What can hang from each mark:
z978: z448 z725 z808 z846
z132: z11 z26 z846 z978
z846: z11 z334 z364
z11: z725 z846
z398: z334 z808
z26: z18 z183 z334 z978
z364: z808
z725: z808
z448: z132 z334 z398 z846
z183: z364 z398 z725
z334: z26 z132 z398 z846
z808: z183 z725
z18: z11 z364 z725

Every row comes from one small tree of marks. The marks that hang from a mark follow it in brackets, in the order of their numbers. Every link used is in the known rows. Which tree was each row made from?
Each row is shifted at random along 4 fixed directions that mean nothing.
Known rows:
z183[z364[z808] z398[z334] z725]:  218  -34  -74 -225  -53 -176 -208 -189   81 -167  -81  216 -209  -66  -36  -51  168   49   74   57  -13   68   58  119   35   33  -47   32    0  186 -132   32  129   65   92 -108  185   51  197  -62   -4 -159  183 -105  -82  104 -105   39   56   91 -135  -42
z334[z132[z26 z978]]: -286 -288 -143 -181  174 -155   29  331  -63  154   73    3  -94  302  203   -1  287  182  251  154  -53 -240 -167 -119  220  -77 -123   10 -118   76  166    8 -159  150 -138   34  102 -244 -429   67 -114  -88 -212  -75 -237  -32  277 -192 -167   23   15   90
z978[z448[z132 z398 z846] z725[z808[z183]]]:  -64 -116  206  -75  -44  -24   -9  141  108  167 -131   97 -141 -191 -231  -14  -69  155  -67  -50  111  -62   61   78 -195    7  124  100 -144  367 -124   65   38   74  115   30  246   40  -24   14   50  -26   41  -64   23   17  133  136  256   22  218 -185
z808[z183[z364 z398] z725]:  274 -141  -67  -96 -130 -156 -135 -213  106  -75  -48  184 -206  -80   -3   45  -56  -32  -70  -41  -17  217 -245  133   23  -72  -17   87   31  343 -121   60  224   79  107 -147  188    3  238  -18   64 -105  152 -107  -73  139  -29   65  -20   76 -125  -70
z448[z334[z26 z846[z364]] z398]:  -67 -245  122  -60  179   20   97  278  122  132 -145  112 -209  -50 -219  -55  142  114   -5  -55    0 -227  157  -11 -141  -14  159   97 -176  161  -30   26  -83   58   45   13  349    7 -338  -16  -55  -56  -79  -47   42  -37    2   50  184  -67  249 -213
z334[z132[z26[z18[z11[z725]]]]]: -105 -121 -293 -101    8 -301  -47  372  -88    6  -18  114    9  252  115   44  423  164  441   20  -64 -291   62 -127  189   -4 -184   18  -36  104  292 -196 -241 -150  -10   -3 -103   30 -141   30 -340  -49 -201   35 -300   43  180 -133 -109   79    0  133
z334[z26 z132[z978[z808]] z846]: -190 -428 -177   39  -39  140  300  360  -55  281   73   66   73  312   71  187  274  130   25  154  -60  -41 -211  -16 -124  -64  -22  115 -141  244  345    3 -110  389 -134 -138  113 -286 -516   54 -138  191 -247   10 -206  -39   25  -86 -203  -59   95   59
z398[z334[z132 z846] z808]:  143 -197 -174   14 -161  -60   59  -42   77   65  -92  298  236   43  -34  323  284  107   48   13   16  133 -276  -11 -369   40  -64  178   49  678  359 -287  -74  215  164 -275  159  -78 -125  -63 -166  281  -60  -13 -239  211 -243  106   35  -39  275 -116
z26[z18 z183[z398] z334 z978]:  103  -73    5 -224   34 -186   78  105   41  100    7  175 -284  -22   64  -40  192  212   55  -36    6 -121  180  119  143  -67   -1   71 -105 -153    3   23   70   86  -45 -330  103 -262  -66  -50 -361  -87  -77   16   27 -260   18  -64  -39  164 -141  -72
z132[z846 z978[z725]]:  101   68  311 -151   51  -36   71  204  123  231 -182   43   20 -341 -229  -84   77  226 -125 -214  123  -40  249  179 -233  -26   62   83 -204  -37 -254   19   65 -118   73  193  214  -56  -31  -46   11   53   78  -75  145  -44   12   95  290 -152  196 -368
z132[z11 z26[z18] z978]: -124  110  -51  -67   53    0  122  431 -128  211   -6   19  -63  231    3  -17  413  206  257  100  -12 -283  237   94  -14  -47  -85   79 -131 -108  157    0 -195   -3 -134  122  -94 -218 -362   22 -145   64 -104  123 -165  -44  168 -172  -60 -108  -68   85
z26[z183[z364 z725] z334]:  106 -129   50 -191   -9 -171   52  -33   78   48   -5  167 -343  -78   33  -81   99   88  -41  -58  -33   16   28  127  190  -66   33   37  -71 -184 -113  135  204   76  -31 -180  210 -168  -27    9 -117 -197  -16 -139   46 -133   56  -29 -110   94 -215  -75
z398[z334[z26[z978] z846] z808[z183[z364] z725]]:   63  -56   33 -110  -38   32   80   49   73   42  -45  141 -452   71   -9   15   87  138  -66  156  -91   57  -54  202  -27  -15   93   93  -31  284    1  155   80  154   10 -201  258  -86 -242  -42   56  -51  139  -70  -45   47   -6  -77 -100  -11 -136  -81
z398[z334[z26[z978[z448]] z132] z808[z183 z725]]: -168 -234 -230   66 -207  109  121  101 -135  136  107  181 -131  453   82  276  236  110  132  324 -102   56 -296   62  -91  -28  -16  135   49  733  425   63 -122  437 -121 -260   81 -263 -309   51  -68  178 -137   29 -365  123  -36 -118 -286   53  -56  265
z398[z334[z846[z364]]]:  106  -81   72  -95   49 -124   10  119  157   55 -149  126  -10 -124  -59    0  135  130   19  -83  -11  -61   75   12 -148  -26    0  102 -113  227  -42  -27  -64   12  119   24  271   34  -78  -57  -54  -35    1  -76  -20   58 -103   -3  136 -111  180 -230
z18[z11[z846[z334]] z364[z808[z183 z725]]]:   46  110   -6  -57 -115 -208 -322  168  -44 -132  -62   57   53   91 -155  -71  290  111  325  135   34 -217  210   66   75  -62  -40   23  -36    9  -83   27   11 -341   53  160 -140  128  281   -9   35 -215   80  -37 -132  152  315    2   94  114  -70   30
z846[z11 z334[z26[z18[z725]] z132 z398] z364]:   28 -253 -230    8   -7  -78  -30  353    8   28 -111  273   74  176 -165  152  599  150  226  -64   17 -256  109 -147 -258   41   49  115  -43  366  332 -285 -208  -69  116  -54  114   43 -228  -81 -429  182 -305   76 -176   13 -142   63  165  -52  299  -63
z398[z334[z26 z132[z846]] z808[z183[z364 z725]]]:  -80   42    3 -194   20   -1  -84  152   13   -5 -115  165 -362  108 -147  -77  286  196  186  245  -71 -170  240  175 -114  124   60   78  -49  239   27   59  -74  -35   -1  -19  146  124 -328  -73  111  -91  157    5 -102  116   82  -82   76  -45  -38  -24
z11[z725[z808[z183]] z846[z334[z132 z398] z364]]: -132 -228  101  143  -85   66   71  286   40  138   17  -23  105  179 -107  -22  -14    6   65   98  -66 -166   35  -34   41 -104    9  147 -126  208   -2  241    5   60 -152  -50   92 -175 -128  139   85 -121  -38  -39 -149  -21  142  -56 -131   25  -12  126
z978[z448[z334[z132] z846]]: -167  -81   86 -117   55  -41  -48  312    4  134 -137  108  136  -12 -254   31  384  274  194  128   78 -263  263   29 -278   69   -3  118 -131  190  124  -94 -207  -37   28   75  107   90 -283  -34 -123   29  -43  -36  -89   21  169   61  235  -18  355 -156
z978[z448[z132[z11 z26]] z725 z846]: -122 -251   26  -24   10  -17  217  416  -41  382    7  -14   -9    2    4  112  189  121  -46  -83   80  -77  107   31 -143 -105  -67   99 -150  248   97   78 -130  260  -43  165  176 -290 -180   87 -106  162 -170  -73 -105  -58   73   35   -5 -131  183  -60
z183[z364 z398[z334[z26 z132 z846] z808] z725]:   59   -2   76 -280   49   24  -44   83  132  -62 -170  197 -343 -102 -232 -106  268  219    5  167  -42 -106  394  246 -191  167  100   95  -87  118  -95   61   39   21   86 -160  263   97 -337 -111    8  -71  271  -33   23   37  -69   28  155  -42   51 -202
z11[z725[z808] z846[z334[z26[z18[z364]] z398]]]:   54 -122  -34  153 -160   82  260  191  -24  170   70    7  143  121  -42   52  151  -48   24   36  -73 -100  100   64   49 -127    7  133 -104   13  102  185   46   31 -254 -166  -31 -306 -181  140 -119  -21  -95  -21 -125  -34   56  -13 -278   11 -201  168
z364[z808[z183 z725]]:  302  -46  141  223 -333  225  139 -271   69   70    6  103  -39  -51 -198  146 -123 -126 -329 -106   16  354 -211  297 -101 -142  129  105   17  284 -151  273  347  249  -16 -151  161 -331  139   28  120  114  177  -83    3  104 -350   81 -155  -94 -189  -59
z725[z808[z183[z364]]]:  119   28   40 -186  -28 -242 -120  -83  116  -91 -100  109 -281 -133   21 -139   -8   82   98   12  -34   -2  -20  105  116  -32  -62   62  -69   67 -222   70  126 -170   75  -52  134  128  108  -23   96 -244  154  -87   -7  101  126  -38   41   55 -154 -112
z808[z183[z364 z398[z334[z132[z11] z846]]] z725]:  152 -160   31 -202  -11  -70  -54   92  206   41  -94  104 -213  -84   -8   20  102  178 -156   53  -19  102  -36  137  -65   -1   84   54  -57  282  -86   61  112  163   93 -128  276  -78 -111  -61   70  -76  220 -127  -31   79   27    0  -22  -74   32 -222
z725[z808[z183[z364 z398[z334[z26[z18] z132]]]]]:  200   -5 -224    1 -211   96  118 -111  -11  -19  -25  238  -98  159  -90  133  364   25  114  260 -120   44    2  210 -223   84  -29  165    0  393  217  -14  -42  142  -91 -348  -12  -64 -244  -54  -63  118  125   92 -190  158 -230  -22 -149  -41 -170  117
z364[z808[z183[z398[z334[z26[z978]]]] z725]]:   59  102  -59 -128 -118    5 -151   -2  -32 -170  -69  212 -254  151 -209  -34  264  147  195  237  -42  -83  191  198 -102   57   41   78  -47  341  -14   47  -16  -10    2  -67   27   -1   17  -96   17  -18  198   90 -129   76 -117  -19   81   54 -102   66
z846[z11[z725] z334[z132[z978] z398] z364]: -118  -56  252   86  -18  260   93  526    3  207  -84    8  363  125 -317  -26  274  232  -19   29   22 -238  295   59 -268  -21  101  150 -219    2    1  176  -79    5  -93  183  134 -215 -401   52   -9  104  -71   29  -38 -126    4  -43   73 -193  175  -78
z448[z132[z11[z725]] z398[z808[z183]] z846]:   32 -165  232  -45   47  -62  -48  167  204  201 -126   63  -95 -180  -94   15 -160  104 -180 -235   99   -2  -74   18   -4  -53  149   49  -75  372 -151   81  121  102  170  -35  352  -88  -65   27  112  -58   33 -134   17   52   86   94  153  -65  166 -243
z808[z183[z364 z398[z334] z725]]:  244   27   51  -93 -129   26  -28 -201   71  -47  -46  148 -177  -64  -67  -25  -22    8  -89   98  -70  165  -12  274   -7   15   26   86  -22  209 -152  228  183  184  -57 -142  186  -81   83   -9  125 -133  261 -100  -40   84  -64  -30  -90   23 -226   -4
z398[z334 z808[z725]]:   78  178  207 -106  -60  -41  -40  -37  113    4 -125  124 -230 -123  -53  -98 -127  125  -73  -20  -11   55   66  231   24  -33  106   62  -61  159 -212  197  131   35   65   26  254  -62  -36  -10  128 -129  185  -65   -1   86  -17  -71   33  -57  -72 -117
z978[z448 z846[z364]]:  -39 -112   79   16  -56  -39   45  234  -28  203  -34   17    6   -6  -74   29  104   93   73  -15   28  -98  264   56 -145  -90 -120  154 -104  215   13  145 -106   95    2  144  126  -24   -4   35  -62    8  -93  -27  -77    1   19  -15   74  -49  112  -62
z364[z808[z183[z398[z334[z26 z132 z846]]] z725]]:  100 -185   38  -72  -81  148   32    5  144  -21  -54  125 -232   31 -198   35  148   93 -175  115  -36   70   51  194 -125   13  181   58  -70  353  -79  164  135  218   -2 -172  252 -181 -215  -71   54   20  232  -71  -22   54 -259   50  -36  -78   15 -130
z18[z11[z846] z364]:  234  284  257  204 -292  206  173   -1  -75  167  -24  -53  457  -86 -267   60  145   23  -27   52   19   27  390  375 -176  -53   -5  124  -79 -229  -63  229   92  -62 -164   29 -175 -252  -19   60   55   77  142   24   -3   88   28  -51 -110 -110 -164  -28
z978[z808[z725] z846]:  -29  -58   10   74 -221   26   95  179  -55  142   -8   79  -98   68  -30   36  -94   55    1   24   -3   56   32  172  -71 -106  -40  136  -90  176   39  171   37  178   -7   94   66  -75   45   53   10   14  -11   34 -114    7   82  -52  -51    2  -52   56
z808[z183[z364 z398[z334[z132 z846]] z725]]:  246 -299 -180 -115 -139  -79  -39 -159  133  -36  -55  258  -39  -22  -45  210  223   56  -62   72  -37  206 -251   77 -206   66  -28  118   48  559  148 -115   95  258  104 -327  224  -19   18  -74  -81   63  123 -136 -157  160 -146  123  -29   41   76 -115
z725[z808[z183[z364 z398[z334[z26[z978]]]]]]:  213  173 -101 -120 -181  -45  -54 -132  -15 -149 -119  275  -87    6 -234   28  368  125  259  246  -69  -43  174  229 -321  142 -100  174  -44  401   81 -115  -72 -132   15 -223  -38  118    9 -112    0   64  215  110 -133  160 -131   57  127   25  -56   14
z11[z725 z846[z334 z364]]: -123 -241  100  311  -84  191  223  284  -84  333  156 -142  265  317  101   56  -44 -131  -11   85 -114  -60 -160   17  224 -250  -94  115 -106  -31   67  460    2  355 -335   18   84 -438 -227  253  103  -82 -184 -115 -204  -76  134 -206 -452  -49 -231  292
z334[z132[z11 z846[z364[z808[z183]]] z978]]:   74 -449   87  216 -115  242  255  132   89  457  105  -81  111  148    7  266  148  -41 -320 -116   39  181 -282   42 -112 -210   57   69  -43  364   52  196  140  495  -62 -169  245 -571 -232   62   52  219 -142 -136  -81   28 -249   13 -211 -252   19 -102
z808[z183[z364 z398[z334[z132 z846[z11]]] z725]]:  -22 -284  -53 -130  -29   40  -40  116   67   61   45   65 -112  204  137   61  151  150  -82  216  -85   77 -183   92   90   -6   34   33  -19  219   56  202   85  406  -50 -157  240 -197 -261    6   32  -98   83 -135 -162    7   84 -152 -247   22 -145   29
z183[z364 z398[z334[z26[z18]]] z725[z808]]:   47 -162 -314 -175  -63 -187  -19 -102    3  -53   46  193 -412  183  222   10  253    6  202  177 -150   -2 -124   55  220   13 -100   34   31  249  126   39   19  223  -57 -295  111  -36  -94    7 -135 -166  -17  -55 -241   87   22 -101 -237  118 -308  215
z26[z18[z11 z725] z334[z398 z846] z978[z808]]:   61 -364 -180 -111  -72 -302  147  288   31  136   -6  196 -172   65  199  146  207  241  115 -138   16  -84    4  -90  108  -52  -46   26  -60  131  328 -252  -21   79   92 -380   65 -145   71  -28 -600  -14 -271   13 -104 -196  159  -27  -23  290  121  -97
z978[z448 z725 z808]:   25 -229 -104  204 -287  144  325  167 -116  272   47  139  173  146   30  211  -79  -34  -85   -3   -3  198 -222  110 -201 -151  -47  188 -105  353  222  123   -3  434 -101  -39   67 -256   39  139  -85  233 -185   72 -183  -14 -121  -30 -191   14  -47  175
z11[z725 z846[z364[z808[z183[z398[z334]]]]]]:  193 -140   28 -252  149 -441 -347   12  232 -137 -160  114  -96 -205   19 -143   -6   38  114 -201   29  -95   79 -143  148  -70  -63   21  -80  376 -310  -30   18 -215  215   96  288  231  452  -57   72 -288   77 -166  -48  150  -68  110  259   69  104 -181
z26[z18[z11[z725]] z183[z398] z978[z846[z334]]]:  179   44  -37  -50 -150 -153   -9  310  -29  101  -45  144   89  -59 -174   58  383  200  196  -79   48 -189  411  114 -102   -5 -123  130  -68   67  117  -60  -60 -111   -5 -143  -78  -49  222  -38 -432   42  -69    9  -71 -144   44  100   87  108   41  -60
z26[z183 z334[z398 z846[z364]]]:  -51 -162  127 -234  147 -179   26  350  145   39 -127  158 -274  -64 -127 -163  128  251   74  -70   20 -293  405  -34  -30  -41  130  104 -195 -115  -77   -4   -9 -106   82  -33  220  -45 -151  -57 -212 -173  -67   44  101 -239   64  -23  207   75  137 -223

Which tree is each row?
  -9 -368  174  152  -83  128  239  281   95  273   15   58   90  127   41  112  -85   57 -248 -165  -17   47  -76  -10  -30 -166   88  135  -84  197   69  209  128  310   29 -172  295 -418 -245  104  -63   69 -131  -15  -54 -153 -162  -51 -160  -35   15  -41
z26[z334[z398[z808] z846[z11[z725] z364]]]
 359  130    0 -159 -153 -183 -141 -279  148 -159 -171  254  -52 -239 -147  -11   95   55   64   17  -12  114   14  188 -227   73  -71  137  -29  417 -139  -80   96 -145  138 -167  119  158  260  -98   86  -64  282  -34  -44  217 -147  132  182   14   -6 -151
z725[z808[z183[z364 z398[z334]]]]
 189   28   -6 -116 -208 -112 -115 -211   60 -103  -75  178 -163 -123 -142  -41   99   17   75   45  -20   77   98  224  -52   46  -91  101   -2  120 -137   49  195  -21   87 -191   63   58  161  -20   13 -109  211  -36  -69  100  -13   80   52   75 -158  -17
z183[z364 z398 z725[z808]]
 -32 -331  -65 -117   23 -132  101  280   64  245  -51  154  223   46   11  229  490  291   65  -41   67  -65 -130  -86 -244   -5 -105  104  -91  253  312 -314 -104  103   96 -165  105 -235 -302  -48 -230  231 -180  -45 -146    0   40   81   58  -63  352 -221
z26[z334[z132[z11 z978] z846]]
-220  -50  194  108    4  249  130  549  -90  402    7 -105  214  202 -173   29  380  181   80  166   30 -287  308  119 -226  -73  -46  142 -191  -36   89  246 -184  191 -151  201   55 -295 -466   70   52  103 -123   -5  -92  -94  210  -92    6 -254  121   -1
z448[z132[z11 z978[z846[z334 z364]]]]
 234   36 -121  136 -373  179    3 -196 -114  -49    5  223   84  164 -231  162  168  -78   76  211  -58  177  -25  301 -252   34  -74  198   65  310  141   97  121  191  -63 -203 -106  -78   96   12   52  122  192   99 -199  142 -129   26 -116   50 -242  196
z808[z183[z364 z398 z725]]
  33 -267    6  117  -96   18  263  368   18  389   20  -14  124   65   12  155   45   16  -98 -216   19   36 -218   12 -135 -167  -66   97 -147  401  100   25  -16  148  -75   44  117 -329  -47   97   19  164 -146  -45 -145   16  -17   68  -76 -165   99  -16
z132[z11[z725] z26 z846 z978[z808[z183]]]
 191  141  -36   71 -225   59  183   40  -91   68  -55  245  128   16 -347  159  394   79  146   -5   31  -59  184  207 -391   16  -41  202  -60  191  198 -145  -61  -46  -43 -134  -83 -200  -50  -53 -255  290  -42  137  -95  -13 -242  107   84  -57   50  -22
z132[z26[z183 z978]]
 -71 -237  -65  110 -207  235  246  270  -64  251  -24  163  113  182 -270  221  249  131  -22   68   27    7   10  108 -456    5  108  175 -106  454  313  -92  -51  213  -54  -46   58 -222 -333    0  -85  325 -125  119 -165   27  -85   93   62  -99  241   -4
z334[z26 z132[z846 z978[z808[z725]]] z398]
-168 -123 -143  181 -122   56  -60  177 -184   68  120   -1   57  517   77   53  150  -74  320  304  -82 -144  -41  -24  150 -161 -124  114   -2  147  178  220 -110  215 -157   62 -136 -151  -44  110  109  -70 -118  111 -322   85  110 -241 -251   84 -281  386
z11[z846[z364[z808[z183]]]]
 274 -166  -90  231 -201  149  239  163  -22  285   52   63  112  118 -139  264  381  -87  -92 -104   45   21  -95  122 -254 -175   -6  123  -32  268  173   14   46  122  -92 -174   -3 -443  -78   24 -149  246  -73  -12 -103   45 -232  118 -136 -183  -43   -8
z132[z11 z26[z18[z364[z808[z183]]]] z846[z334]]
 239  141   66  -25 -218  -19 -142 -163   46 -161 -160  242  -79 -144 -372    2  163   53   47  -62   63   63  185  229 -234   54   42  113  -10  230 -151  -31  158 -162  156   -3   46  119  277 -101   14   46  223   20   -4  145 -229  158  240   -6   -2 -138
z364[z808[z183[z725]]]
 132 -263 -126  143 -115  119  188  154   45  131  -66  255  -85  119 -202  191  329   -9   -9  -75  -13  -82   70   21 -259   -7  122  167   -8  420  263  -74  -27  138   38 -311  188 -155 -268  -18 -344  202 -184   56  -99    5 -296   91   28  -58  161  -46
z846[z334[z26[z18[z725]] z132 z398[z808]] z364]
-113  204  227   46 -194  115   21  356   -6   59  -87  -23  213   60 -201 -110  149  218  110   95  -22 -174  362  198  -93    2  -32  110 -156 -161  -76  197   -7 -141  -39  142  -77  -50 -228   42   65  -18  147   93  -72  -44   89 -113  -31 -104 -101    9
z334[z846[z11[z725[z808]]]]
  91   14 -164 -201  -71 -259 -283  -47  -17 -220 -112  252 -194   29 -105  -53  328   98  309   73   14  -74  120   37   -4   47 -115   57   15   79  -14 -137   26 -175  169   26   18  250  193  -75  -74 -114   70   -4 -136  131   29   33  155  119  -89  -11
z183[z364[z808] z725]
 -25 -111  -25  -67 -102  -21  -85  -20  -15  -23   43   73 -208  149   39  -48  -72   23   61  132  -67   24  -56  157  209  -52  -13   53  -22  143  -84  255  146  230  -89  -97   82 -143   45   54   55 -187  113  -33 -138    0  130 -127 -159  131 -254  155
z808[z183[z398 z725]]
 145 -101   62  173 -326  245  328  -90  -46  154   59  224   57   90 -224  177   75   -8 -164   -3  -14  159   41  248 -190  -49  136  178  -27  117  169  147  215  344 -170 -307   42 -498  -85   61 -172  177  -26   64  -53 -141 -232   43 -196   52 -143   98
z26[z183[z725] z334[z398]]
 284   24   -1  107 -323  -40   67  -76    4   58   -6   53  286  -57  -53  131  174  -12   11  -85   -1   99   74  188   13  -65  -42   27    6   30   37   54  126  -31  -24 -139  -89 -188  134   39 -186    6    6  -61  -75  107  -15  -12 -160  -20 -152  -39
z18[z11 z364 z725]
 301  112  364 -125    3   36   74 -190  235   84 -143   88 -132 -384 -102 -104 -250   70 -338 -173   31  170  143  322  -48  -34  136   78 -115  126 -401  285  265  140   37 -140  403 -220   15  -27  126 -100  287 -145  168   12 -228   31   86  -92  -18 -303
z183[z398[z334 z808]]
